Each row has a hidden stage along a path, written after it and counted from one end. A new block has a new path.
[-171 -199 -106 -148   90   85  101  116 -164   30  321   63 -118 -319
    2  -98  165   74  208  -82   95 -117   30  -29  248  106 -128  105
  178   68  310 -226 -253  199 -202  -45  -42 -161  159  -27  -47   -9
 -152  -89   98 -102  225 -167  273 -397   53] | 21
[ -55 -121  -35    3 -169  160  139  -43  -49    1  -63  -89  -56  296
  -30 -121   88  -62  100 -129 -135  -68 -252 -241 -226  -19  -69 -103
  -74  125   52 -166  -23  161   51   87 -190  -90   52 -349  157  -79
 -136 -146   45  264  150   49   30 -107  -47] | 23
[-147   32 -304  -75 -209   -6  -64  352 -112  223  191 -120  -40  350
  -47  -99  184  223  -78   48 -257  244  107  -91  306  152  107   40
  224  110   45   60 -420   12   69   66   42  -86    1    5   -7  -30
 -100   69 -122 -184  310   -8 -115  -14  124] | 36
[ 177   12   79   93  -73 -160  251  226   29  -41    0 -143  -44  -54
   65   19    4   95   36   95 -131  150  153  158 -148 -213  188  113
  251  -17  -19  138 -202  -84 -173   66  -25    0  250  188 -329  -26
  -31 -130  153  254 -129  488 -145   90 -310] | 28
[-278   80  119  -29  381  223  155  -71  210 -142 -100  -29  -94   95
  -98  263 -137  -48  -82  -51 -161   -9  162 -168 -107 -169 -311  -60
  169   48 -110   73  192  117    2  -33   52 -256  -55 -107 -250   21
  -19 -129 -251  149 -131  146  -61   53  119] | 32
[-337  -49  -76   -7   48  106  114 -195  -79 -179   10   32  -22  -10
   12   69  275  149  106 -281 -262  182  146  -27  202 -184  -50  141
  -15   23  127 -209   -2 -225 -256 -103  129  -39   35  112  -27 -114
  -43 -277  119  -60  133   70  135   34 -370] | 25
[  98  -76  110  -36  -82   94   39  147 -112  168  -11  -43  136   57
   59   27    3   17   61  219  163   11 -135  -64 -347  -10   47 -166
  176  -15  -53 -114 -146  226  332  185  -86  -72   43 -110 -225 -118
 -124   90   81  232   25  100 -173  -63  -25] | 8
[  95 -255  221 -116   75   29   91 -124  -13   18  104 -111    9 -216
   16   78    0   -7   78   90  470   27  179   71 -102    7 -228  -76
  147  -37   85  -37    0   96  117    6   -3 -191   85   53 -239   40
  -66   75   86  167   90   45  -23  -50  -11] | 8
[  33 -298  120    4   78  116   76 -208   39  -40 -129    7  -12  -34
  -11   93  -74  -75   45  -28  294  -77   23  -26 -209  -90 -249 -212
  -85   93   33 -166  332   75  -22   90  -47  -88   11  -91  -33   68
   48  105  -34  103  124 -138  -30 -133   81] | 38
[  38    1   30   26 -156  -37   71  338  -56  101  -50 -187  -65   87
   54   28    8  138  -52  128   16  153  145  121  -94  -21  215  -67
  181  103  127   29 -269   10    3  218   23  -21  234  119 -285  -31
   30  -69   35   67  105  306 -153  -56 -158] | 12
[ -22 -173 -205   -6  111  128  -44 -100  113 -103   -6   10  -29   58
 -119  -22  -33  -44   10  -58 -135  -22  -71 -173  173  -38 -255   -3
   66   72  -33   42  288   70  -54  -83    8 -132 -161  -60   51   -6
  -90  106 -219  -53   72 -179   25  -65  276] | 13
[  53 -332  -14  -63   27   22  158  141  -97    7  236  -77  -28 -238
  -14  -86  -45   -5  221  -39  226 -146   41  -24  168   21  -46   46
  186  154  218  -99 -144  135 -101   29  -48 -151  104   85 -112  -19
 -116   51   20   59   85  -76  111 -345   34] | 3
[-111 -169  268  -42   44  -16   44 -379   -9 -115  -89   -2   81  303
   53   26   52   48   78  -94  -95   40   -8  -46  -74 -225 -139  -43
 -117   57 -212  -55  308 -145  -85  -68   16  -44 -107 -210   73  -62
  -82  -67   38   50  299   80   29  149 -387] | 33
[-294 -122 -115 -228  257  101   39   87   38  -35  371   43  192 -243
  -29  -33 -194   12   38  250   -4 -187   -5 -128  188  -45  -83  -36
  428 -228   41  -73  -67   99  134  -99  190 -223 -237  -77 -139   87
 -164  200 -139 -130 -117 -232   23 -132  354] | 16
[  27 -101 -167  -13  166   88  -27  -94  154 -187  -13    7  -56  -59
  -99   -1 -107  -82  -42   48   13  -48  -92 -163   74   20 -301  -78
  110  -45   -4   30  269  142  -90  -76  -90  -74 -110  -97    0  120
  -50   15 -179   29  -28 -111    0  -84  360] | 25
[  57 -119 -292  -23 -185   68  -76  318  -64  239  305 -135  135  -24
  -51 -111   61   34    6  131  159   97  -47   -5  177  200   28  -61
   68    6  214  -11 -164   89  160   50  -68  -53   29  128   63   68
   14  122  -97  -43   48  -54  -97 -168  231] | 2
[-158 -219   54   90   85  -50  248  -69  144  -19  -12 -152  137  155
    0   83   23  -90   51 -307  -58   84  265   98  231 -138  -87   92
  -45  190  -66   80  352 -264 -336  -87  126 -123  -30  191  -14   25
  163   66 -141  136  132  117 -135   59 -284] | 2
[  11 -131 -355   27 -155   65  -27  327  -73  131  271  -70  129 -162
  -63 -131  100   54   23   66   19   85    2   11  214   26  137   -9
  107  -26  196  -86 -174   -9   74   52   -8  -44    8  233  -10  -51
   -3   68   46  -60  -74  -69  -26 -147  136] | 6
[  36  132  174  -77   20   48   40  177   -3  271 -108  -73  -60  193
  120  128  101   62  -34  234  -54  128   20  131 -263   74  -77  -22
  181   33  -41  125 -110  216  110  105   36 -133  188 -166 -349  -16
   -3   50 -107  144  220  291 -200   52  -60] | 16
[  -1 -242 -157  119 -256  153  250  131  -45   90  -93 -190    5  111
   -3  -61   74  -93  110 -209   37  -19  -40  -10  -99  -61   94  -94
 -169  214  282 -223   10  -54  -81  188  -51  -50  154   28   62  -26
  144  -22   32  249    0   18 -100 -178  -68] | 1
[-267  -18  -62   30   94   60   10  -47   16 -222  -47  -14  -58  -60
   -9   49  113  100  -28 -160 -121  118  135   17  193 -114  -26   -3
   -9   33  137 -134   89 -137 -291  -24   54   10   56  112  -68  -35
   52 -306   49  -91  127  114  126  -53 -245] | 24
[ -28 -272 -311  109   27   54   -2    6   90  -83    2  -39  111 -121
  -82   11    8  -55  -16 -174  164   73   91  -27  308   28 -140  -60
  -36   87  123 -100  328 -105 -232  -20    4   13  -87  263   79   94
  150  133 -150  -62   52 -222  -86 -157  193] | 0
[-189 -316  156 -277   10   81  164  -16  -76  201  193 -149  -52   49
   63 -123   23   -8  125   41  232 -221  108   23   78   52 -158  -61
  115   86  189 -138 -152  121   38   29  119 -333   20 -338  -59   55
  -64  198  -25   11  379 -211   82 -182  108] | 5
[-132  -55  -66 -190  186  132  -50  109  -38  123  180    2  133 -132
   34   70  -46  -54   11  257  226  -53   -5   -1  150  192 -171 -111
  243 -103   99  -75  -23  193  186   -1  108 -170 -132  -34 -237   78
   21  190 -166  -51   26 -206  -95 -144  341] | 7
[ 168 -124  104   45  -82 -146  172  337    5  174   72 -216   18  145
   62  -35  -61  -24   76   45   49   26   85  145   53   58  107   52
  150  226    9  194  -84   57 -145   98  -54  -75  186   94 -188   13
   43   68  -99  188  164  299 -165 -122 -178] | 3
[  15 -186  111  -60   74 -127  157  -33  -75   69   47    9  -13   16
  134   70   98   95  188   -9  -96   91  194  217  215  -72  -39  205
  170  139   -8   71   18 -126 -288  -60  209  -84   76  139 -259  -20
   -6  154  -56  -53  287   67  -40  -24 -268] | 39
[  87 -119   21  173  -92 -130   40  161  100 -162  -72 -175  -46  247
 -110  -30 -119   91  -99  -99  -93  147  135  -98    4 -172  113  -80
   84  208 -159  153   50  -76 -145  113 -159   30   62  135  -20  -59
  -66 -153  -16   99  105  317  -76   10 -224] | 35
[-162  -63 -175 -124  137   29  256   69   -7   29  340  -21  105 -317
   32   81   49  -46  108   63   87   39  170   90  209   65 -122  118
  273 -198  220  -75 -119  -52 -113 -131  141 -152   24  201 -178  207
   56   90  -19   61 -211  -66 -105  -70  199] | 25
[ 170 -182 -155  192 -149   46  186  105   59  -63 -135  -92 -236  -14
 -101  -74  100   11   13 -222  -69   39   55  -32 -142 -185  -33  -17
 -106  205  125  -65   55   24 -271  125 -224  -30  263   39   43  -33
   14 -155  120  185   13  130   35 -130  -25] | 30
[ -88 -110  -44  -28   99   28 -181  -45  137  -24   -9  -60   50  211
  -56  -13  -84   60 -109   56 -120   45   40  -11  233  -72 -134  -63
   -5   83 -101  155  350  -66  -61  -59  102  -81 -172  -51   44   24
   16  106 -283 -224  255  -42  -11   42   68] | 7
[ 159  -57 -118  210 -232  -65   59  109   92   26 -166 -197 -149  337
  -99   36  148  120 -122 -198 -156  359  221   25  -15  -98    3   16
  -85  241  -53  179   57 -147 -176   94 -120   14  195  196   21  -18
   56  -94  -39  102  178  317 -177  135 -177] | 35
[-124 -200 -115 -102  102  -17  172   87  -36   77  339  -44  200 -265
   22   96  -36  -10  100   57  224   47  238  120  272   46  -54   55
  241  -86  164  -57  -13 -118  -58  -69  186 -133  -34  317 -150  179
   71  238  -71  -55 -100 -145 -151 -110  151] | 10
[-106  -88  118  -96   40  -74   99  136 -101  123  -98  -94  -38   53
  173  140   46  104   20   75  151   98  274  247  159   82   35  -13
  175  141  141  -52  -81  -64 -212  128  215  -52  140  104 -359   83
  161  126  -88  -96  338   25 -180 -103 -114] | 7
[  84  -27   85  -59  -99   74  -68   32 -191  148  137   48  173  -45
   30   13  196   77   39  203  308  148 -125 -103 -331   73  -55 -187
  110 -160  -83 -212 -228  247  392  103 -237  -14   40  -82 -114 -117
 -185  -53  280  207   71   75  -80  -13  -81] | 33
[-116 -346   42 -157   67  -14  299   59 -187 -245  390  -87   -4 -182
  -36  -68 -230   45  332  -30   91 -193   51 -225  241  -68   77   78
  425  101  193 -152 -404   37  -26    0   33 -163  -25  103 -155  -21
 -310  -64   63   77  -99  -57  153 -337  -41] | 37
[-185 -187 -131 -172  108   25  161  132  -77   66  400  -75  207 -280
   24   42  -68 -109  105  108  344  -52  146   64  317  199  -65  -38
  253 -117  251 -138 -101  -10   25  -42  138 -161  -80  215 -145  200
   90  183  -56   -3 -119 -226 -110 -211  265] | 10
[  39 -245  -25  -32   75  -53  233  100  -57  -26  145    0  -94 -301
   36  -31   32  -38  170  -69  220 -106   81   59   89   62 -114   57
  176   80  204 -132  -58  133 -326   12  -93  -82  205   65 -123  105
  -24    8   87   96  107  -58   59 -328   51] | 23
[-127 -114  167  -59  123   -2   35 -177   69 -128  -70  -13  -12   67
   56   -7  -11   42   27    3 -101  -40    7   27  -14 -168 -113  -16
   40    6  -54  -12  226  -39 -190  -56   68  -73  -12 -177  -66  -12
  -52  -78  -20   -4  242  107   83   19 -218] | 21
[  97 -166 -186  -17  129  -86   76  177  -22 -112  338   49   71 -505
    4  -72  -93  -49  112  155  209 -102   -2  111  248   34  -18   29
  190 -133  211  -73   17   41 -249  -68  -74   21   57  247 -102  164
   36   -9   70  -44 -199  -75   78 -285  176] | 28
[  16 -274  -15   76   -1  137  127  -45  -28   35  -75  -38  -33  -49
  -24   53   71 -144  109 -222  257  -53   15   22  -28   35 -181 -118
 -209  235  185 -200  285   72 -162   97 -118  -76  123   46   43   19
  142  -11   -4  136  126 -118    8 -266    1] | 8
[-192  -58  276 -163  289   64  179 -106  -14   78   22   37  131 -143
  110  206   36 -166    2  109  483  -61  139   53 -184  131 -308 -216
  152 -140  -55 -221   95  206   62   31  -26 -182  -18 -149 -310  122
  109   71   79  266   75  -88 -160  -62   81] | 32
[ 203   54   72 -137 -189  -43  -52   41  -57   80  171 -129    9  147
   91  -63  -75  254   56  461 -205  134 -150   64 -212 -124  107   60
  217 -183   49  203 -256  -15  238  -13   70   -1  101 -132 -117   80
 -219    6  -53  -39   -1  356  -88  172  -79] | 25
[ 390  -46   83    8  -75  -39   65   34  -17  147  147 -106  331  -45
   54  103  -51 -184   86  336  377  165 -168   43 -301  165  -91 -101
  177 -207 -136  125   61  152  408   11 -151  -15  -33  158 -229   59
  -25  182   29  455 -278  234 -381  115   55] | 10
[ -43   30  254 -107  -94   23   81  110   36  190   92 -281  139  190
  104  -18   26   19  -20  237   20   97   71  174 -161  -71   94  -53
   91  -90   15  136 -159  -47  254   37  124 -181   58 -102 -254  -66
   29  -54   20  246   59  436 -126  216 -324] | 2
[ -20 -256  318 -220   17   55  194 -263 -156   37  155  -73  129 -136
  155   37   22  -30  256  149  307  -80   11  120 -153  -73  -95  -26
   86 -115  141 -180  -49  -23  163  -23  142 -176   22  -97 -212    3
  -76   65  169  189   53   22   14  -10 -227] | 10
[-224  -80 -131   11  179   26  174    9   96 -253  124 -170   75  198
 -110  149 -205  -91   70 -195 -202   91  149 -170  472   31  -80  109
  212  177   11  169  142 -168 -160 -120  142 -120 -187  289  -79   74
   10  -58 -358   40 -142   74 -130  -39   27] | 9
[-190  119   45 -219  201   56 -105  129  -16  164   82  -14   91  -23
  129  143   -4   32  -85  366  115   65   82  169  128  200 -114  -92
  258 -147   69   30  -33  113  113    5  220 -123  -60  -49 -363  119
  108  134 -199 -138  151  -19 -153   -8  182] | 13
[   9 -195  -58  -42 -120   19  211  297 -214  -18  280  -34   26  -89
    9 -159  -81  109  291   57 -175 -149 -174 -168  -27 -129  272   93
  338  102  144 -137 -439  136   43  108  -57  -71  113    3 -106 -159
 -328  -66  129   96  -68   97  101 -313 -137] | 15
[ 131 -126  -51  144 -166   94  119  103   -3  -12  -75 -116 -109  121
  -70 -103   75 -107   47 -134  -14  -20 -124  -65 -178  -67    0 -124
 -197  189   91  -91   61  103  -61  141 -272  -34  163  -81   74 -100
   33 -237  126  284    6  169   57 -137 -119] | 34
[ -73 -249  -11   32   52   53  205  -68   26  -92  -34  -76 -107  -23
  -40   53  -16 -102   52 -211  192  -52  151    1   69  -16 -177 -100
  -98  182  167 -153  198  -23 -274   57  -67  -92   93   34   17  124
  139  -53  -19   96   89  -98    7 -200   48] | 34
[ 140  -15   26 -140  -78  113  -14   32 -174  135  111  -38  238  -69
  145    2   24  -97  151  401  200    1 -287   62 -171  131   30 -123
  121 -213  106 -128 -116  145  399   64   30  -30  -71  -63 -261  -42
  -14   79   74  217 -151   38 -150  -11   38] | 8
[ 151  165  -48    2  -14   -5 -187  307  112  232   39  -54   36   69
   -1   30    7  161 -225  429  -96  212   51  140 -167  -61   20  -93
  189 -143 -136  250  -56  107  220   74    4  -50   53    3 -255    8
    4  102 -108  -56   17  277 -192  180  128] | 35
[ 112  -38 -353  -36 -125   25  -67  253 -154  231  325   66  -18  -49
  -52 -147  290   79   88   46  -31  123 -138  -84  193  247 -118  101
  108   12   98  -40 -245  250    0  -47 -230  -39   96    1  105    1
 -153   38   30  -57  174 -120   29 -205  243] | 28
[ 215 -110 -105  -58  -51  -50 -124   83  -40  -26  210  -13   84 -183
  -25 -173   26  -11  -10  280  239    8 -147  -37   14   82  -60 -128
  151 -196  -18  -31  -79  174  150   -6 -202   -6  -60  -42  -61   -5
 -121   -5  168   80   -8  -16   34  -58  163] | 32
[ -46   60   89   52 -100   27   21 -134   32  -69 -373  -86  -85  442
   43   66  175  111  -94  -76 -229  240   -6  -97 -226 -105  -64  -72
   13   78 -180   -5   61  -15  -40   86  -44   13   45 -211 -108 -114
  -64 -152   16  177  310  267 -155  215 -268] | 25
[-124 -107 -154  -14 -130  130  279  260 -146   97  119  -95  -26  -69
   15  -48  128  -38  130  -58  -11  -26   43   -9  -17  -15  138  -34
  101   65  272 -259 -347   40    9  156   -1 -131  142   46 -161  -78
   32  -88  168  210 -100   11  -20 -193  -19] | 36
[  72   -5  127   32  -92 -122  180  265  -99  114   43  -86   53   76
  126   28   -5   67   66  143  -24   67   55  166 -136  -78  220  -15
  127   58    8    0 -170  -24  -97  147  -33   32  201   73 -229    8
   48  -55   99  142   31  307 -161  -47 -285] | 33
[-139 -190   -2 -107  150   62  188  131 -145  -75  149    3  -62 -311
   30   78  -59  -22  133   17  340 -120  141   -8  122   95  -62  -98
  226   57  279 -281 -203  142 -121  110   -9 -102  104  104 -260   86
   21  -50   74   33   -6 -159   45 -373  134] | 35
[  47 -160 -212   28 -105   56  -13   26   47  -89  -22 -170   73  304
 -120 -157   11 -167   -6  -91  -31   24 -173 -277  188  135  -98 -102
   67  104 -107   31   80  103  115    7 -146  -98 -231 -105   69 -121
  -93   13  -90  238   87  -60  -82  -16  154] | 6
[ -54 -145   23  -68 -106  -30  330  181 -226 -201  161 -138   -5 -193
   72  -80  -37   23  221   48   93  -68   31  -55    5  -90  285  -14
  326  -38  244 -274 -537  -21   -9  145  -11  -39  115  113 -319 -100
 -127 -249  341  282 -208  163   36 -186 -232] | 33
[-203   39   86 -184  173   73  152  136  -82  167   31   17 -208  -54
  164  101   77  113   87  150 -150  -75  168  257  102  -34  -61   94
  120   75  258  -59 -143   43 -257   35  234 -169  212 -132 -325  101
  120    0 -116 -171  203   15   47 -146    4] | 32
[-115  -17   36  -40  210    9   22 -219  124 -130  -13    0  126  162
    3  145  -97  -67  -35   49  -60   69   23  -36  100  -40 -240  -48
   37  -66 -158   82  386  -90  -88 -128   64  -45 -194  -31  -32  150
   66   40 -219   14    4    5 -149  129   58] | 31
[ -51 -153  -46  -71  -94   66  191  318 -132   29  184 -117 -110 -193
   18 -204   65    3  154   31   -8 -164  -31    6   20  -41  176    5
  201   67  282 -173 -412  161  -31  131  -42 -170  189  -68 -198 -162
 -120 -169  230  157   21   99  191 -286  -99] | 14
[ 111   99   27  144  -51  -52  -44  -31  187   51 -215 -135  309  483
  -18  159  -14 -113 -196   89  -64  339  -44  -68 -206   22  -78 -155
   56  -57 -446  253  377  -53  223   20  -65   31 -198   58  -88  -14
   67  128 -178  325  -11  305 -495  377  -81] | 12
[-177 -128    0   83   64  -45   94  -66   21 -104   62   14   45    9
  -12  -11  143   17   42 -263  -86   68  113   42  174 -128  -56   40
 -123  103  -11  -91  245 -148 -381  -75  -70    3   57   88  116  -13
   57 -196   84  -12  194   86  101  -65 -330] | 27
[-232  -89   33 -223  222   47  203  -25  -11   76  191   -5  117   -8
   72   35  -28 -176   75  121  140 -154   33  -21  132  139 -224  -65
  224 -112   -3 -113    6  120   10  -67   93 -235 -164 -207 -171  141
   45  177  -84  133   29 -221 -109  -75  261] | 33
[ -25 -221  272 -194  100   89  211  -92  -19  114  142  -81   17 -210
   93  117 -106   -1  109  238  357  -97  168  155 -253  -96 -154 -111
  163 -103  176  -98  -60   57  153   54  154 -237  106  -76 -291  141
    8  163   26  129  -17   15  -56  -55   51] | 38
[  25 -182 -139 -100  101  -39  107   56  -28  -15  384  -32   83 -327
  -41   58  -22   45   96  115  225  105  221   49  269   49 -129   89
  307 -124  135   25 -135  -40   -6 -112   79 -127  -15  325 -180  145
  -58  141  -20  -35 -139  -73  -58  -78  199] | 36
